How the points are linked:
at | fi se di sa fe zu
bg | cg tp gs fh ll jp
rl | rr tc cg tp nc gs
nq | hd zp cm ds rn jg
nb | qh jb sf tj ch hd
ds | tt rn nq mt bl sc
tl | nh dr nz zb jn rt
ph | bg sg gt cr cn zs
tc | qn rt lt nc mr rl
gp | sg jp cr cl gt lc
lp | cf pq jl mb gd pm
rt | gj tl fj mr zb tc
mf | bb sc zc dg qr ft
lc | ph gp fc hs cl qs
sq | sc mp dg qg zc sm
zr | zf qt rm cf cd gd
zb | nr jn tl qn gj mr
ll | tc cc tp pf cg fh
gt | gs fh jp ph sg cl
pq | cd rm hb gd zr lp
sf | lj pc dj nb jb zl
jg | bl nq bb sc ds zc
sb | sm nl cz dd hl lf
rn | tj zl zp bl hd ds
ft | mp mf qg gl dg nl
cd | gq tb qt ql zf cf
zf | tz qs tb fd gq ql
fh | rl ll bg sg pf gt
nz | lf nr gj tl dr fj
fc | gt cr zs lc gp hj
cg | mr lt cc rl tc pf
rj | ft sm hl cz hh fr
ql | hz zf cd rm fd hb
lf | rj sb ct nh dd jn
bb | rn cm mt jg nq mp
tz | gp zs hs hj fc hz
cn | ll gs sg jp bg cr
hz | lc tz gq tb hj qt
qs | zs lc hj gq hs zf
qn | dr gj zb fj nz rr
zs | jp ph cl fc cr tz
pc | nm nf qh jb sl sf
jf | rm cf gd jl hb hf
gj | ct nh jn nz nr qn
cm | zl tt bl nq zp bb
fd | hj gq zf qt hz rm
lt | zb fj rr tc rt cg
fj | jn nz qn rt tl lt
nl | sq ft hh hl gl sb
jb | md sl pc ch lj nb
jl | zr hb jf lp pq cp
dj | sl qh ch sf pc gz
qr | nq mt sc mp bb dg
tp | lt nc rl ll cc bg
gd | ql zr pq jf cf mb
sc | cm ds jg qr mt mf
tj | pc ch nb gz dj tt
lj | zh nm sl qh md ch
zp | nb gz tt rn zl nq
gq | fc hs qs hz tz fd
sl | rg ns nf lj nm jb
cc | rt rr nc cg lt ll
cz | gl hh rj sb nl ct
rg | lp hf dn zh cp md
hs | cr cl lc tz zs gq
nf | dn zh md sl ns pc
gz | jb dj tj zl sf zp
ct | hl cz fr lf sb dr
qh | ns md lj pc nf dj
gs | cc rl pf bg tp cn
dd | hh hl sb fr rj nh
bl | gz hd rn cm tt mt
pm | jf lp cp dn mb ns
cp | gd jl hf pm lp zh
cr | fh cn ph gp jp fc
rr | tl qn mr lt fj cc
dn | jl mb pm rg hf nm
nh | cz dd lf nr fr gj
cl | cn gt gp zs ph hs
ns | hf pm zh nm dn sl
fr | nl rj dd ct cz nr
sg | tp pf fh cn gs ph
zh | mb cp rg ns pm nf
dg | jg qr mf sq mp gl
md | pm rg nm nf zh qh
jp | pf bg cn gt fh gp
hf | pq jf mb cp jl rg
rm | tb fd ql zr qt pq
ch | nf lj jb dj qh tj
nm | cp dn ns md rg lj
tt | sf tj hd zp gz cm
zl | ch sf gz hd nb rn
tb | hs hj hz zf qs cd
cf | fd cd zr hb ql jf
hb | qt ql cf pq rm jl
nc | fj mr tc cc rr tp
mb | hb gd lp hf jf dn
qg | qr zc sq ft mf hh
hd | dj nb zl tt tj bl
hl | qg gl nl rj sm dd
sm | mf sq gl hh qg rj
zc | mt jg mp mf sc qg
gl | zc dg ft sm sq hl
nr | sb fr nh dr ct nz
jn | fr lf dr gj nh zb
qt | qs hz fd cd tb zr
hj | cl fc tz qs lc tb
mt | zp bl ds bb cm qr
hh | dg qg sm nl ft cz
mp | ds bb qr zc jg sq
mr | nz zb rt rr qn nc
pf | nc cg ll gs rl sg
dr | dd ct nr jn lf tl

The rows follow the links: the fewer symbols apart two points are, the more alike their rows tend to be.

Each row is also shifted at random along 3 hidden directions that mean nothing.

Known rows, each with its point:
+35	+9	-23	-45	+25	+17	-33	+1	+54	+11	+73	-16	+10	+31	-4	-59	+28	-18	+12	+7	-20	-1	+4	+21	+36	-19	+12	-19	+20	+7	-27	+1	+47 -> bb
+37	+3	+40	+2	+30	+2	+27	-7	-4	-11	+32	-18	0	+16	-38	-8	-1	+18	+37	-16	+20	+9	-7	-7	-22	-29	-8	-9	+49	+7	+32	-35	+5 -> lp
-29	+19	-30	-41	+5	+7	-20	+3	+33	+15	+25	0	+8	+14	+12	-34	+35	-18	-3	+7	-9	-4	+15	+31	+28	-14	+7	-14	+11	+4	-16	+3	+24 -> sc
+26	-16	+33	+3	+40	+56	+59	-6	-25	-1	+44	-57	+1	+16	-30	+5	+15	+14	+65	-31	+35	+8	-8	+12	-16	-52	-35	-38	+42	+4	+53	-29	+34 -> pq
+81	+19	+50	+3	+12	-32	-10	+26	-9	-47	-32	+47	-10	-65	-24	-21	-28	+36	+38	0	+30	-15	-7	-49	-9	+70	+4	+12	+2	+48	+11	-1	-13 -> cd
+62	-4	+31	+33	+7	+7	+13	+11	-36	-35	-2	+21	-9	-31	-26	+2	-32	+18	+45	-8	+13	-5	-25	-58	-23	+35	-1	+13	-11	+25	+9	-1	-10 -> qs
-49	-35	-9	+32	-21	+52	+42	+1	-70	+35	-31	-52	-3	-4	+31	+47	+7	-10	-26	-32	+22	-14	-18	+32	-12	-23	-22	-23	-51	-63	+28	+17	-19 -> bg
+68	-34	+25	+38	+18	+35	+31	-1	-29	-19	+28	-23	-6	+1	-23	+17	-31	+11	+45	-13	+6	+8	-23	-39	-21	-1	-16	-4	-2	+7	+14	-6	+15 -> hs
+30	-28	+22	+40	+8	+36	+40	-4	-49	-3	+17	-31	-6	+8	-18	+25	-19	+7	+27	-25	+14	+3	-26	-22	-29	-16	-15	-6	-5	-20	+26	-9	-4 -> tz
-123	+54	-6	-21	-20	-44	+9	-8	-12	+1	-38	+44	+0	+6	-6	+5	+32	-4	-11	+1	+10	+3	+20	+20	-15	-29	+10	+17	+38	+7	+21	-24	-43 -> gz
-23	+33	-2	-29	+1	-50	-27	-10	+38	+6	+21	+19	+5	+33	-14	-29	+17	-7	-27	+9	-14	+4	+9	+14	+1	-22	+25	+14	+41	-9	-9	-23	-17 -> tt
+87	-62	-10	+28	+19	+78	+12	+1	-11	+12	+60	-66	+1	+17	+4	+2	-17	-11	+23	-14	-11	+1	-26	-8	+9	-7	-18	-28	-40	-24	-13	+23	+47 -> ll
-101	+35	-31	-35	-24	-28	-18	-1	+15	+21	-40	+24	+4	-4	+27	-4	+34	-15	-43	+11	-4	-8	+26	+43	+16	-8	+11	+2	-2	-7	-6	+7	-19 -> mp
-37	-9	-48	-3	-21	+25	-16	+2	-3	+18	+2	-1	+4	+6	+31	0	+12	-30	-20	+9	-24	-5	+1	+10	+21	+3	+5	+0	-42	-12	-32	+29	+10 -> ct
-91	-38	-38	+34	-30	+38	+36	-19	-39	+33	-32	-38	-1	+20	+38	+69	+1	-20	-33	-5	-10	+11	+4	+27	-9	-34	-22	-3	-39	-40	+4	+17	-8 -> rt
+92	-26	+52	-4	+42	+13	+20	-4	+14	+14	+39	-74	+1	+21	-21	-11	+1	+26	-2	-31	+30	-5	-12	+32	-7	-32	-16	-39	+35	-39	+38	-26	+20 -> zr
+32	-50	-27	-4	+2	+18	-21	-11	+44	+44	+20	-68	+9	+35	+38	+7	-1	-13	-68	+5	-25	+1	+4	+51	+29	-15	-3	-22	-31	-54	-30	+25	+31 -> jn
+83	+20	+17	-42	+48	-2	-18	+9	+65	-39	+61	+23	+5	-7	-38	-56	+4	+15	+81	+22	-3	+15	+18	-27	+22	+15	-1	-6	+60	+90	-11	-19	+64 -> dj
-30	-2	-41	-4	-19	-14	-31	-9	+28	+8	+7	+17	+5	+22	+18	+0	-3	-24	-32	+26	-40	+9	+7	-2	+15	+3	+17	+22	-16	0	-43	+15	+0 -> hl
-23	-11	-44	-2	-15	+40	-10	+11	-4	0	-7	+11	+1	-23	+31	+4	+3	-21	+15	+16	-19	-2	+7	-8	+26	+26	-8	-1	-47	+26	-30	+36	+29 -> nr
-84	+5	-45	+1	-37	-22	-23	-11	+6	+26	-21	+12	+3	+24	+30	+16	+8	-29	-65	+13	-31	+2	+6	+19	+4	-13	+18	+20	-26	-37	-28	+15	-31 -> rj
-11	-1	-36	-20	0	-7	-26	-7	+52	-9	+15	+24	+5	+9	+10	-5	+0	-12	+7	+36	-34	+19	+25	-8	+26	+10	+3	+13	+7	+44	-40	+11	+35 -> ft
-42	-6	-41	-20	+2	+20	-5	-11	+35	+8	+23	-2	+7	+22	+14	+2	+16	-21	+11	+23	-25	+18	+23	+16	+23	-20	-7	-2	+9	+27	-23	+7	+39 -> qg
-11	-20	+5	+29	-21	+12	+14	+8	-44	+7	-56	-8	-7	-37	+25	+37	-16	+7	-22	-11	+15	-13	-8	-1	-8	+27	-12	-3	-51	-22	+11	+23	-22 -> fh
+18	-31	-31	+1	-2	+34	-13	+3	+23	+2	+1	-10	+4	-15	+30	+12	-10	-11	+8	+22	-21	+6	+11	-5	+29	+27	-11	-6	-39	+27	-34	+33	+45 -> gj
-12	+9	-27	-43	+11	+7	-24	-1	+44	+16	+32	-11	+9	+19	+11	-34	+30	-16	-6	+10	-14	-1	+17	+34	+31	-17	+5	-15	+13	+5	-19	+3	+32 -> qr
-48	+3	+22	+43	-22	+2	+43	+1	-82	-1	-46	+8	-10	-17	-6	+41	-11	+6	-3	-28	+27	-9	-22	-16	-41	-7	-7	+10	-19	-32	+41	-8	-56 -> hj
+20	+30	+32	-43	+17	-65	-29	-4	+55	+11	-1	-3	+5	+13	-10	-36	+17	+19	-44	+1	+14	-6	+16	+42	+7	-11	+16	-7	+53	-16	+10	-27	-15 -> jb
-41	+62	+32	-33	-11	-80	-23	+10	+3	+0	-51	+39	-1	-21	-6	-29	+23	+18	-47	-9	+30	-24	+8	+28	-8	+9	+27	+9	+28	-21	+25	-20	-62 -> sl
+10	+34	+52	+0	-4	-87	-12	-3	+7	-17	-40	+37	-5	-9	-28	-3	-15	+29	-33	-2	+20	-2	-1	-10	-30	+14	+20	+26	+39	-9	+23	-31	-59 -> mb
-43	+37	+30	-8	-5	-41	+8	-6	-27	+19	-8	-4	-1	+24	-21	-14	+23	+6	-42	-31	+25	-17	-14	+31	-29	-43	+18	-1	+34	-63	+42	-34	-60 -> rg
+15	+29	-6	-33	+9	-38	-41	-3	+50	-3	+43	+22	+6	+30	-19	-48	+13	-9	-10	+15	-22	+4	+5	-1	+13	-8	+28	+12	+35	+7	-23	-15	+3 -> rn
+63	-2	+38	+6	+32	+38	+31	+16	-29	-25	+18	-9	-6	-31	-26	-15	-2	+22	+72	-21	+34	-7	-11	-22	-8	+12	-22	-23	+13	+32	+34	-10	+25 -> ql
-19	+3	-32	-4	-34	-33	-47	+10	+21	+4	-49	+36	+1	-28	+39	+1	-11	-10	-56	+26	-25	-11	+10	0	+23	+52	+19	+21	-50	0	-44	+36	-18 -> nh
-83	+47	+17	+2	-7	-3	+40	+2	-67	-4	-14	+25	-7	-3	-26	-2	+29	0	+27	-31	+32	-10	-14	0	-33	-37	+4	+3	+29	-11	+51	-31	-48 -> dn
+16	+12	+46	+4	+14	-30	+19	-4	-5	-14	-15	+4	-3	-7	-27	+6	-8	+28	+11	-10	+28	+2	+1	-4	-24	-5	-6	+2	+41	+7	+36	-30	-19 -> jf
-78	-1	-56	+2	-29	+30	-5	+0	-21	+17	-3	+9	+2	+8	+29	+8	+16	-36	-11	+5	-25	-1	-1	+6	+12	-9	+6	+7	-41	-10	-23	+25	-1 -> dd
-26	-7	-45	-6	-5	+18	-14	-9	+28	-2	+29	+14	+6	+23	+10	+1	+1	-25	+16	+27	-39	+19	+12	-12	+20	-4	+1	+11	-5	+32	-38	+13	+34 -> hh
+12	+1	+31	+14	+14	+39	+44	+13	-60	-5	-3	-18	-7	-22	-17	+1	+9	+12	+44	-36	+40	-13	-19	-4	-18	-10	-18	-23	+0	-9	+47	-10	-6 -> qt
+62	-45	+28	+36	+13	+20	+27	-10	-13	-1	+9	-45	-3	+10	-9	+33	-31	+17	+5	-10	+7	+11	-13	-12	-19	-6	-19	-6	-3	-17	+15	-5	+7 -> zs

The symbols that take the first to the second take the third to the fourth, perhaps in another order. What is the fourth?
Answer with the point's name.
A +14	+5	-25	-43	+20	+13	-28	-4	+47	+28	+67	-37	+13	+46	+1	-51	+37	-22	-16	-3	-16	-4	+4	+45	+29	-39	+14	-24	+21	-25	-17	-3	+35
B -53	+48	-8	-25	-8	-47	-21	-2	+18	-15	-2	+56	+2	+8	-15	-23	+16	-7	+2	+15	-11	+5	+14	-9	0	-3	+23	+24	+35	+26	-9	-17	-21
C -29	+42	+13	-27	+15	+12	+19	+12	-26	-6	+16	+11	-1	-9	-22	-38	+37	+0	+45	-23	+30	-14	-2	+10	-4	-24	+0	-17	+34	+12	+35	-21	-2
D cp

A -11	+24	+22	-23	+19	+5	+16	-2	-17	+21	+38	-34	+3	+33	-23	-36	+38	-1	-2	-37	+26	-15	-13	+38	-10	-55	+8	-25	+40	-49	+40	-29	-16
B -15	+62	+31	-3	-5	-48	-3	+17	-28	-46	-30	+86	-10	-43	-35	-25	-5	+17	+42	+1	+20	-7	-5	-52	-24	+37	+20	+32	+27	+50	+17	-21	-44
C -21	-25	-20	+39	-29	+24	+10	+1	-47	+11	-26	-11	-5	-7	+23	+35	-15	-11	-24	-10	-7	-8	-18	-10	-11	+8	-3	+6	-54	-35	-6	+23	-22
D tc

A +12	+22	+23	-29	+24	+0	+7	-1	0	+23	+43	-36	+6	+33	-23	-43	+36	+3	-5	-33	+23	-14	-11	+43	-5	-52	+8	-29	+42	-47	+34	-30	-6
B -2	+32	+53	+4	-3	-74	+2	+1	-4	-23	-57	+40	-7	-29	-21	+11	-17	+35	-15	-1	+28	-3	+6	-14	-29	+24	+8	+24	+34	+11	+29	-26	-53
C +19	-47	+22	+38	+6	+31	+44	-14	-30	+16	-3	-60	-2	+17	+1	+49	-19	+11	-7	-21	+14	+9	-12	+12	-25	-29	-25	-16	-7	-39	+29	-5	-1
D ll

A -1	+31	+50	+4	-1	-67	+4	-1	-4	-22	-46	+37	-7	-22	-26	+8	-15	+33	-9	-1	+27	0	+3	-15	-29	+16	+8	+21	+36	+11	+28	-30	-47
B +56	-11	+57	-3	+27	-29	+11	-11	+19	+14	+6	-47	+1	+19	-21	+0	-5	+32	-29	-20	+29	-1	-4	+32	-18	-26	-5	-18	+43	-40	+36	-33	-11
C -121	+31	-40	-28	-22	0	+1	0	-2	+14	-33	+25	+4	-6	+28	+5	+40	-20	-9	+11	-2	-2	+27	+36	+15	-16	-3	-1	-1	+13	+0	+8	-3
D sc

A +92	+11	+60	-2	+14	-56	-19	+15	+17	-22	-33	+17	-6	-42	-17	-19	-27	+41	-15	-4	+29	-17	-5	-16	-9	+52	+10	+3	+11	+6	+12	-8	-26
B +25	+4	+33	+27	-3	-3	+17	+11	-48	-13	-21	+7	-8	-23	-15	+6	-17	+15	+8	-23	+26	-14	-25	-24	-25	+15	+1	+4	-12	-15	+26	-6	-36
C +67	-47	+25	+34	+16	+30	+28	-4	-10	-8	+4	-34	-3	-8	-6	+34	-32	+19	+23	-5	+8	+12	-8	-22	-12	+8	-26	-8	-9	+8	+10	+1	+23
D sg

A -15	+23	+9	-33	+20	-24	-2	-12	+38	+4	+25	-4	+6	+28	-19	-22	+24	+3	+3	+2	+4	+10	+16	+26	+3	-35	+3	-6	+57	+9	+11	-27	+10
B +7	+28	+24	-40	+18	-47	-16	-5	+47	+7	+7	-4	+5	+14	-13	-29	+20	+15	-23	+0	+13	-2	+18	+38	+6	-20	+8	-9	+54	-7	+14	-27	-3
C -11	-13	+9	+30	-20	+16	+21	+15	-46	-16	-67	+19	-10	-59	+19	+42	-24	+14	+14	-2	+19	-8	-2	-25	-9	+48	-19	+6	-47	+21	+11	+23	-14
D bg

A +21	+11	-16	-32	+27	+16	-14	-6	+38	+6	+86	-15	+9	+51	-25	-49	+26	-20	+24	0	-21	+10	0	+10	+14	-44	+12	-9	+41	+3	-14	-18	+36
B -4	+38	-18	-33	+6	-16	-33	+8	+30	-16	+36	+45	+5	+6	-16	-52	+17	-14	+25	+16	-18	+0	+5	-16	+17	+7	+25	+13	+23	+35	-26	-5	+10
C -1	-13	+33	+42	-19	-34	+16	-5	-34	-6	-59	+6	-9	-18	+1	+48	-34	+21	-33	-5	+13	-1	-10	-17	-34	+18	-4	+21	-15	-23	+18	-4	-51
D hs

A +63	-5	-19	-47	+32	+11	-41	0	+78	+16	+77	-33	+14	+37	+1	-59	+22	-13	-2	+13	-23	+1	+11	+31	+44	-16	+10	-25	+22	+3	-34	+2	+59
B -46	+47	-29	-37	-9	-16	-31	+14	+15	-13	-5	+56	+2	-19	+6	-39	+26	-15	+15	+17	-9	-9	+15	-4	+22	+20	+18	+9	+3	+39	-19	+7	+1
C -24	+0	+21	+37	-8	+29	+45	+5	-82	-2	-18	-8	-9	-12	-11	+23	-3	+4	+22	-37	+31	-12	-28	-15	-35	-15	-11	-4	-15	-28	+42	-9	-33
D hj

A +71	-18	+41	+22	+11	+0	+10	+3	-21	+6	+14	-36	-3	+8	-18	-4	-16	+17	-16	-29	+19	-12	-30	-3	-22	-8	+4	-10	-1	-50	+21	-10	-19
B +52	-10	+37	+34	-5	-28	+2	+0	-24	-12	-20	+3	-8	-12	-16	+14	-33	+22	-17	-12	+10	-5	-22	-28	-27	+22	+7	+16	-9	-23	+10	-5	-39
C +79	-24	+7	+25	-10	-8	-27	+16	+2	-15	-23	+13	-6	-37	+12	+5	-40	+11	-14	+11	-10	-10	-13	-38	+6	+66	+8	+13	-53	+5	-29	+29	-3
D rl

A -18	+34	-16	-44	-8	-48	-50	+6	+49	+10	-5	+27	+8	+3	+13	-41	+21	-9	-43	+16	-14	-11	+18	+26	+25	+13	+28	+6	+7	-2	-27	+6	-8
B +4	+41	+24	-40	+12	-62	-25	+1	+47	-13	-15	+32	+3	-10	-14	-32	+13	+19	-11	+11	+12	-2	+22	+14	+6	+10	+14	+5	+49	+24	+5	-21	-11
C +9	+18	+49	+2	+6	-36	+18	+4	-15	-16	-45	+14	-6	-31	-17	+9	-8	+34	+4	-11	+38	-6	+2	-3	-23	+16	-6	+1	+27	+7	+38	-21	-28
D fc

A +30	-42	-9	+30	-20	-25	-24	-12	+21	+14	-20	-16	+0	+15	+23	+37	-40	-2	-71	+18	-31	+7	-6	-5	-2	+19	+9	+20	-38	-37	-34	+20	-16
B -63	-35	-41	+8	-18	+46	+16	-8	-13	+44	-15	-50	+5	+18	+45	+39	+16	-21	-37	-3	-9	+0	+8	+48	+15	-30	-20	-22	-41	-42	-4	+25	+15
C +19	-3	-29	-9	-24	-34	-59	+9	+41	+3	-23	+26	+2	-15	+33	-13	-15	-10	-56	+29	-32	-10	+6	-5	+27	+51	+25	+19	-43	-3	-55	+34	-6
D hh

A -47	+32	-28	-40	-8	-12	-26	+5	+25	+10	-3	+22	+7	-1	+14	-29	+30	-14	-12	+11	-7	-8	+19	+26	+25	-1	+12	-3	+4	+11	-16	+7	+7
B -35	+34	-25	-39	-5	-18	-31	+5	+28	+13	+11	+16	+6	+12	+7	-39	+31	-16	-21	+7	-9	-10	+11	+27	+22	-7	+20	-2	+8	-4	-18	+2	0
C -38	-26	+17	+37	-20	+8	+38	-3	-50	+11	-66	-20	-8	-23	+20	+62	-15	+14	-24	-16	+24	-1	-3	+11	-23	+3	-22	-4	-29	-28	+31	+6	-30
D jp

A +29	+36	+22	-35	+29	-1	-3	+15	+12	-20	+30	+17	+2	-14	-29	-52	+23	+11	+52	-9	+22	-10	+2	-5	+8	+2	+4	-13	+39	+35	+17	-19	+18
B +81	-42	+45	-5	+53	+50	+43	-13	+5	+30	+70	-113	+7	+49	-24	-7	+14	+18	+10	-43	+32	+3	-14	+51	-9	-71	-29	-58	+44	-54	+48	-31	+38
C -6	-4	+23	+44	-14	+3	+31	+6	-57	-36	-47	+37	-13	-43	-12	+41	-33	+16	+39	-1	+15	+4	-12	-57	-32	+35	-12	+24	-18	+33	+18	+1	-27
D cg

A +115	-49	+5	+23	+7	+15	-24	+6	+19	+3	+25	-35	-1	+2	+8	-5	-37	+6	-24	+3	-18	-6	-21	-19	+10	+34	+4	-4	-43	-25	-31	+25	+19
B +27	-57	-31	+39	+6	+96	+32	-5	-35	+6	+54	-47	+1	+21	+6	+23	-14	-24	+47	-11	-19	+12	-23	-24	+2	-21	-25	-15	-40	-4	-12	+23	+48
C +19	+31	+6	-32	+11	-57	-38	-6	+61	-12	+26	+32	+5	+22	-20	-39	+3	+3	-9	+21	-20	+10	+13	-7	+8	+1	+27	+18	+48	+21	-21	-21	-1
D nb

A -66	+48	+13	-33	+3	-28	+10	+3	-4	-3	-24	+26	0	-13	-8	-15	+34	+8	+9	-6	+27	-8	+19	+26	-3	-16	+2	-6	+40	+16	+31	-22	-18
B -65	+41	+16	-34	+4	-23	+11	0	-6	+13	-18	+4	+2	+1	-5	-16	+41	+5	-9	-17	+32	-11	+13	+45	-4	-31	+1	-13	+39	-14	+38	-25	-22
C -13	+50	+33	-38	0	-77	-27	+6	+29	+3	-37	+28	+1	-11	-8	-31	+20	+19	-45	-2	+23	-17	+13	+31	0	+9	+21	+3	+38	-12	+17	-21	-41
D lj

A -67	+1	-47	-23	+1	+43	+10	-7	+14	+4	+24	+3	+6	+13	+15	+3	+27	-25	+41	+16	-17	+16	+24	+13	+22	-25	-16	-9	+7	+42	-14	+8	+46
B -65	+33	-29	-31	-4	+4	-9	-1	+0	+18	+29	+7	+5	+30	-2	-33	+42	-25	-5	-8	-8	-7	+3	+28	+10	-39	+16	-6	+17	-16	-2	-9	-4
C -28	-16	-1	+32	-32	+2	+10	+8	-50	+15	-63	-5	-7	-29	+31	+38	-13	+1	-44	-14	+12	-18	-12	+6	-12	+23	-3	+3	-59	-44	+9	+24	-41
D mr

A -85	+3	-39	-15	-20	-12	-10	-16	+24	+26	-11	-1	+6	+28	+26	+18	+18	-22	-40	+19	-22	+11	+22	+36	+10	-27	+3	+7	+3	-11	-18	+3	-1
B -58	+23	-42	-18	-14	-5	-16	+3	+24	-27	-21	+66	+1	-28	+13	+2	+3	-13	+38	+41	-24	+17	+32	-26	+22	+30	+1	+24	-3	+82	-34	+15	+25
C -6	+15	+29	+1	+18	+5	+31	-7	-26	+2	+32	-17	0	+29	-36	-10	+16	+6	+23	-29	+22	+3	-15	+4	-27	-48	-1	-9	+46	-21	+40	-36	-14
D hf

A -45	+44	-23	-27	-3	-9	-17	+6	+7	-13	+23	+48	+2	+7	-14	-38	+26	-18	+29	+9	-12	+0	+6	-13	+8	-7	+19	+12	+23	+32	-12	-8	+1
B +20	+20	-4	-30	+22	-13	-19	-7	+47	-12	+58	+14	+7	+31	-28	-40	+12	-6	+27	+14	-18	+15	+8	-6	+10	-21	+13	+5	+50	+31	-13	-21	+25
C -58	+29	-35	-30	-10	-15	-22	+6	+29	-14	-26	+54	+2	-25	+17	-9	+16	-11	+17	+32	-14	+5	+32	-3	+27	+26	+3	+14	+2	+61	-26	+14	+17
D sc

